Below are the code and all the weights of a small trained network. Each question names an input and a class and asks about switching units off, where a switched-off unit gives its printed mean instead of its output.

import numpy as np


def w(rows, s, z=0):
    codes = np.array(rows[::2]) - 128.0
    scale = np.full(codes.shape[1], s)
    scale[-1] = z or s
    return codes * scale


def f(y):
    return np.maximum(y, 0)


def log_softmax(a):
    a = a - a.max(-1, keepdims=True)
    return a - np.log(np.exp(a).sum(-1, keepdims=True))


def net(x, mask):
    res = np.array(x, float).reshape(1, 4) / 4 @ E
    y = f(res @ A[0][:, :-1].T + A[0][:, -1])
    res = res + np.where(mask, y, B[0][:, -1]) @ B[0][:, :-1]
    return log_softmax(res[-1] @ U[:, :-1].T + U[:, -1])


A, B = {}, {}
E = w([
[145,120,194,7,158,133,117],'x0',
[24,81,147,137,107,153,105],'x1',
[138,129,132,125,113,127,119],'x2',
[77,195,100,69,95,205,155],'x3',
],0.014)
A[0] = w([
[55,190,131,121,48,164,203,167],'N1',
[147,171,50,255,109,110,140,146],'N2',
[154,144,70,174,98,85,121,2],'N3',
[108,153,88,190,65,170,111,143],'N4',
[80,161,181,102,133,115,128,5],'N5',
[204,162,224,77,181,77,151,144],'N6',
[81,134,79,132,77,178,159,124],'N7',
[77,81,81,170,57,128,189,123],'N8',
[43,35,153,112,129,135,56,51],'N9',
[72,66,205,144,123,143,89,194],'N10',
[95,112,119,135,107,203,140,108],'N11',
[108,229,65,56,115,151,162,116],'N12',
[135,112,138,98,155,75,146,147],'N13',
[115,53,147,166,130,62,133,248],'N14',
[157,179,134,106,127,209,136,205],'N15',
],0.01,0.0072)
B[0] = w([
[169,93,117,140,184,110,123,242],'N1',
[49,207,114,145,16,183,108,249],'N2',
[56,147,170,16,92,182,211,159],'N3',
[190,36,168,138,178,82,113,206],'N4',
[131,102,90,241,157,118,70,144],'N5',
[207,89,115,73,111,72,117,243],'N6',
[190,68,133,85,210,34,178,204],'N7',
[133,56,160,137,187,135,115,201],'N8',
[78,220,119,118,57,175,156,199],'N9',
[25,148,76,201,101,128,81,220],'N10',
[141,74,157,134,171,50,175,180],'N11',
[56,255,147,176,65,176,110,228],'N12',
[145,102,114,100,149,127,143,176],'N13',
[61,202,148,55,145,175,179,246],'N14',
[68,101,117,213,78,157,92,212],'N15',
],0.0077,0.013)
U = w([
[118,251,143,59,95,169,143,247],'0',
[105,199,120,235,96,147,89,51],'1',
[197,36,134,145,209,76,116,186],'2',
],0.011,0.0015)

Each question gives the input, the list of numbers given to net, and the class t.
The units are the neurons (one row each of A and B). Each row of codes is followed by its name. A weight is (code - 128) times the scale printed after its matrix; where a second scale follows, it is the last column's (A, B and U).
mask holds one flag per neuron, in row order. A switched-off neuron (its flag False) gives its mean, the last column of its row in B, instead of its output. The means were averaged over made-up inputs and are rounded, as every weight is.
A unit's drop is (log p(t) with every unit on - log p(t) with that unit switched off) / (log p(t) with every unit on - log p(t) with every unit switched off).
The circuit of an input: a set's keep is (log p(t) with only the set's units on - log p(t) with every unit switched off) / (log p(t) with every unit on - log p(t) with every unit switched off). Starting from the 12 units with the biggest drops (on a tie, the unit counted first), units are removed one at a time, each time the one whose removal leaves the highest keep (on an exact tie, the one counted first), for as long as the keep stays at least 0.8.
circuit, biggest first: the units of the circuit, biggest drop first
most important unit: the unit with the biggest drop
top k neurons: the k neurons with the biggest drops, biggest first
drop of u: that unit's drop, to one decimal
input [-5,1,-4,2], class 2: most important unit => N4
input [8,1,-8,6], class 1: circuit, biggest first => [N15, N5, N14]
input [-8,6,1,2], class 2: circuit, biggest first => [N4, N7]
input [-8,-3,-3,-6], class 0: top 2 neurons => [N3, N14]
input [4,-3,-3,0], class 2: top 3 neurons => [N2, N14, N9]
input [0,-8,-3,8], class 1: circuit, biggest first => [N15, N14]
input [-3,0,6,6], class 1: top 2 neurons => [N12, N6]
input [-3,0,-4,-6], class 0: circuit, biggest first => [N14, N15]
input [-1,-7,-4,3], class 1: top 2 neurons => [N14, N15]
input [-7,-1,-3,0], class 0: top 2 neurons => [N2, N3]
input [5,0,8,-3], class 2: top 4 neurons => [N2, N12, N6, N9]
input [-4,-6,-2,-1], class 0: top 2 neurons => [N3, N10]
input [0,-6,1,3], class 1: top 3 neurons => [N14, N15, N3]
input [-8,-6,-3,-2], class 0: circuit, biggest first => [N3]
input [-1,-8,-6,5], class 1: circuit, biggest first => [N15, N14]
input [2,7,-8,5], class 1: top 2 neurons => [N9, N10]
input [6,1,-5,-5], class 0: drop of N4 => 1.6
input [4,6,-4,-7], class 0: drop of N14 => 0.4
input [-6,4,0,7], class 2: drop of N7 => 0.1
input [-1,-6,3,2], class 1: circuit, biggest first => [N14]
